Below are the code and all the weights of a small trained network. Each question names an input and a class and asks about switching units off, where a switched-off unit gives its printed mean instead of its output.

import numpy as np


def w(rows, s, z=0):
    codes = np.array(rows[::2]) - 128.0
    scale = np.full(codes.shape[1], s)
    scale[-1] = z or s
    return codes * scale


def f(y):
    return np.maximum(y, 0)


def log_softmax(a):
    a = a - a.max(-1, keepdims=True)
    return a - np.log(np.exp(a).sum(-1, keepdims=True))


def net(x, mask):
    res = np.array(x, float).reshape(1, 4) / 4 @ E
    y = f(res @ A[0][:, :-1].T + A[0][:, -1])
    res = res + np.where(mask, y, B[0][:, -1]) @ B[0][:, :-1]
    return log_softmax(res[-1] @ U[:, :-1].T + U[:, -1])


A, B = {}, {}
E = w([
[157,209,131,210,92,99,96,30,118,103],'x0',
[91,123,134,198,173,116,26,191,132,138],'x1',
[135,93,127,104,14,128,70,154,120,156],'x2',
[2,168,129,109,116,120,141,82,123,181],'x3',
],0.0069)
A[0] = w([
[243,100,126,157,145,131,98,169,130,117,105],'N0',
[152,124,128,82,98,124,192,88,133,124,4],'N1',
[83,128,129,189,171,121,35,175,132,132,26],'N2',
[155,176,132,203,96,117,78,63,130,113,32],'N3',
[6,138,128,130,114,128,114,103,130,156,108],'N4',
[112,144,122,162,246,129,155,127,130,117,62],'N5',
[113,104,121,126,12,130,66,172,128,138,59],'N6',
[98,84,129,63,164,129,136,223,133,131,54],'N7',
],0.021,0.004)
B[0] = w([
[80,172,134,96,163,111,134,184,115,61,246],'N0',
[171,133,123,109,50,161,127,151,60,142,201],'N1',
[171,123,113,108,2,156,160,131,99,132,228],'N2',
[81,77,109,164,174,154,124,144,82,195,218],'N3',
[94,161,132,106,168,111,130,197,133,53,246],'N4',
[187,142,162,102,186,113,105,58,132,142,220],'N5',
[191,149,157,107,195,117,122,49,131,143,230],'N6',
[79,92,105,183,154,151,122,130,89,185,229],'N7',
],0.021,0.013)
U = w([
[52,65,88,219,167,161,107,141,107,186,110],'0',
[74,180,141,86,159,90,122,204,126,35,94],'1',
[205,149,191,96,178,95,88,27,138,140,102],'2',
[183,125,100,102,1,174,152,147,105,129,137],'3',
[100,133,129,132,125,105,118,132,167,105,250],'4',
[104,98,126,169,100,100,115,109,217,108,114],'5',
[117,102,107,205,77,35,98,114,193,113,113],'6',
],0.0081,0.018)

Each question gives the input, the list of numbers given to net, and the class t.
The units are the neurons (one row each of A and B). Each row of codes is followed by its name. A weight is (code - 128) times the scale printed after its matrix; where a second scale follows, it is the last column's (A, B and U).
mask holds one flag per neuron, in row order. A switched-off neuron (its flag False) gives its mean, the last column of its row in B, instead of its output. The means were averaged over made-up inputs and are rounded, as every weight is.
A unit's drop is (log p(t) with every unit on - log p(t) with that unit switched off) / (log p(t) with every unit on - log p(t) with every unit switched off).
The circuit of an input: a set's keep is (log p(t) with only the set's units on - log p(t) with every unit switched off) / (log p(t) with every unit on - log p(t) with every unit switched off). Starting from all 8 units, units are removed one at a time, each time the one whose removal leaves the highest keep (on an exact tie, the one counted first), for as long as the keep stays at least 0.8.
units of the circuit, in order: the units of the circuit, biggest drop first
top k neurons: the k neurons with the biggest drops, biggest first
drop when u is switched off: that unit's drop, to one decimal
input [-3,-7,-5,1], class 3: units of the circuit, in order => N1
input [6,-7,0,-8], class 1: top 3 neurons => N0; N2; N7
input [-4,-7,-6,6], class 3: top 4 neurons => N1; N0; N6; N3
input [-5,4,3,0], class 0: top 3 neurons => N7; N1; N5
input [4,-8,-7,-5], class 3: top 2 neurons => N1; N6
input [0,-3,5,-4], class 2: top 3 neurons => N4; N6; N2
input [7,-1,-6,-4], class 0: top 2 neurons => N3; N6
input [5,-1,5,-7], class 1: top 3 neurons => N0; N7; N5
input [-3,8,4,6], class 3: top 2 neurons => N2; N0
input [-4,-7,-6,-2], class 3: top 3 neurons => N1; N6; N3
input [1,-4,4,-6], class 1: top 3 neurons => N0; N2; N5
input [-8,-8,-3,-6], class 0: top 2 neurons => N7; N2
input [-6,7,1,6], class 3: drop when N1 is switched off => -0.1
input [-7,2,-8,0], class 2: units of the circuit, in order => N5
input [-3,4,7,2], class 2: drop when N6 is switched off => 2.6
input [8,-4,-8,4], class 0: drop when N6 is switched off => 1.2
